Below are the code and all the weights of a small trained network. Each question names an input and a class and asks about switching units off, where a switched-off unit gives its printed mean instead of its output.

import numpy as np


def w(rows, s, z=0):
    codes = np.array(rows[::2]) - 128.0
    scale = np.full(codes.shape[1], s)
    scale[-1] = z or s
    return codes * scale


def norm(h):
    return h / np.sqrt((h * h).mean(-1, keepdims=True) + 1e-5)


def f(y):
    return np.maximum(y, 0)


def log_softmax(a):
    a = a - a.max(-1, keepdims=True)
    return a - np.log(np.exp(a).sum(-1, keepdims=True))


def net(x, mask):
    res = np.array(x, float).reshape(1, 4) / 4 @ E
    u = 0
    for l in range(2):
        y = f(norm(res) @ A[l][:, :-1].T + A[l][:, -1])
        res = res + np.where(mask[u : u + 11], y, B[l][:, -1]) @ B[l][:, :-1]
        u += 11
    return log_softmax(norm(res)[-1] @ U[:, :-1].T + U[:, -1])


A, B = {}, {}
E = w([
[156,192,190,123,164,136,158],'x0',
[137,118,131,133,149,121,122],'x1',
[99,163,199,194,102,4,109],'x2',
[11,164,115,88,177,126,79],'x3',
],0.011)
A[0] = w([
[54,193,189,233,98,8,71,64],'L0N1',
[87,199,193,135,209,163,182,45],'L0N2',
[142,243,250,116,157,95,147,115],'L0N3',
[158,85,108,130,128,129,181,80],'L0N4',
[106,68,48,191,84,80,76,2],'L0N5',
[8,183,167,138,156,58,26,69],'L0N6',
[170,113,151,248,74,84,169,100],'L0N7',
[70,115,97,116,170,76,137,82],'L0N8',
[52,108,95,25,180,136,121,110],'L0N9',
[130,81,47,207,63,53,18,54],'L0N10',
[41,81,13,158,134,96,90,93],'L0N11',
],0.012,0.0076)
B[0] = w([
[153,118,13,97,210,51,214,255],'L0N1',
[109,86,171,64,78,212,137,171],'L0N2',
[96,45,219,49,112,178,144,211],'L0N3',
[90,163,126,127,123,121,55,157],'L0N4',
[61,24,222,49,69,154,208,163],'L0N5',
[92,218,127,250,79,129,34,226],'L0N6',
[167,128,98,215,105,125,51,220],'L0N7',
[129,128,128,153,133,161,84,157],'L0N8',
[116,194,102,153,114,165,66,209],'L0N9',
[168,36,165,92,84,185,196,196],'L0N10',
[129,100,204,33,129,215,147,192],'L0N11',
],0.013,0.012)
A[1] = w([
[204,156,147,147,114,138,147,40],'L1N1',
[146,187,131,69,113,207,59,121],'L1N2',
[197,100,159,225,61,158,116,97],'L1N3',
[100,152,70,137,144,57,195,83],'L1N4',
[97,208,111,162,144,126,77,94],'L1N5',
[175,127,122,197,77,106,126,125],'L1N6',
[100,130,128,158,157,8,204,2],'L1N7',
[136,144,15,92,176,148,184,84],'L1N8',
[80,111,83,110,131,34,182,51],'L1N9',
[190,99,124,244,67,125,136,86],'L1N10',
[138,163,246,81,134,120,177,62],'L1N11',
],0.014,0.0088)
B[1] = w([
[59,130,153,138,77,185,114,141],'L1N1',
[166,109,117,173,149,16,176,248],'L1N2',
[49,183,131,142,138,143,62,197],'L1N3',
[205,124,118,100,187,148,138,155],'L1N4',
[167,154,157,190,92,121,105,166],'L1N5',
[93,181,126,106,149,124,126,175],'L1N6',
[206,104,3,119,201,98,162,155],'L1N7',
[185,152,95,151,181,35,185,159],'L1N8',
[210,93,117,106,167,103,171,157],'L1N9',
[83,223,141,142,149,140,76,196],'L1N10',
[127,20,191,20,22,239,188,148],'L1N11',
],0.014)
U = w([
[213,117,39,144,212,14,216,60],'0',
[55,234,135,213,101,174,33,2],'1',
[84,2,208,7,35,209,202,255],'2',
],0.025,0.0033)

Each question gives the input, the list of numbers given to net, and the class t.
The units are the neurons (one row each of A and B). Each row of codes is followed by its name. A weight is (code - 128) times the scale printed after its matrix; where a second scale follows, it is the last column's (A, B and U).
mask holds one flag per neuron, layer by layer. A switched-off neuron (its flag False) gives its mean, the last column of its row in B, instead of its output. The means were averaged over made-up inputs and are rounded, as every weight is.
A unit's drop is (log p(t) with every unit on - log p(t) with that unit switched off) / (log p(t) with every unit on - log p(t) with every unit switched off).
The circuit of an input: a set's keep is (log p(t) with only the set's units on - log p(t) with every unit switched off) / (log p(t) with every unit on - log p(t) with every unit switched off). Starting from the 12 units with the biggest drops (on a tie, the unit counted first), units are removed one at a time, each time the one whose removal leaves the highest keep (on an exact tie, the one counted first), for as long as the keep stays at least 0.8.
circuit, biggest first: the units of the circuit, biggest drop first
most important unit: the unit with the biggest drop
k most important neurons: the k neurons with the biggest drops, biggest first
k most important neurons of layer l: the k neurons of layer l with the biggest drops, biggest first
drop of u: that unit's drop, to one decimal
input [1,2,8,2], class 0: circuit, biggest first	[L0N1]
input [-6,7,4,-4], class 2: 2 most important neurons of layer 0	[L0N5, L0N10]
input [8,6,-1,-7], class 2: 4 most important neurons	[L0N3, L0N6, L1N11, L0N9]
input [0,-8,7,-8], class 1: 2 most important neurons	[L0N7, L1N10]
input [-5,-2,-7,4], class 0: 2 most important neurons of layer 0	[L0N3, L0N6]
input [-8,-2,0,-8], class 1: 2 most important neurons	[L0N7, L0N3]
input [-4,2,0,3], class 2: 2 most important neurons	[L0N11, L0N5]
input [7,1,6,0], class 2: 2 most important neurons of layer 1	[L1N11, L1N2]
input [2,0,-5,5], class 0: 2 most important neurons	[L1N2, L0N6]
input [-8,-5,8,1], class 0: 2 most important neurons	[L0N1, L0N3]
input [-3,-7,2,-3], class 1: 3 most important neurons	[L0N7, L0N3, L1N10]
input [-4,-7,-6,6], class 0: 2 most important neurons of layer 1	[L1N2, L1N3]
input [-4,-4,4,1], class 0: 3 most important neurons	[L0N1, L0N3, L0N2]
input [3,-7,-2,-4], class 1: most important unit	L0N1
input [-6,-4,-3,-6], class 1: 2 most important neurons	[L0N1, L0N3]
input [-7,-8,7,5], class 0: 2 most important neurons	[L0N1, L0N3]
input [-3,-1,-7,-8], class 1: 2 most important neurons of layer 0	[L0N1, L0N11]
input [-4,4,-3,3], class 2: 2 most important neurons of layer 0	[L0N11, L0N1]
input [4,-8,-2,-5], class 1: drop of L0N1	0.9
input [2,5,0,-1], class 2: drop of L0N3	0.1
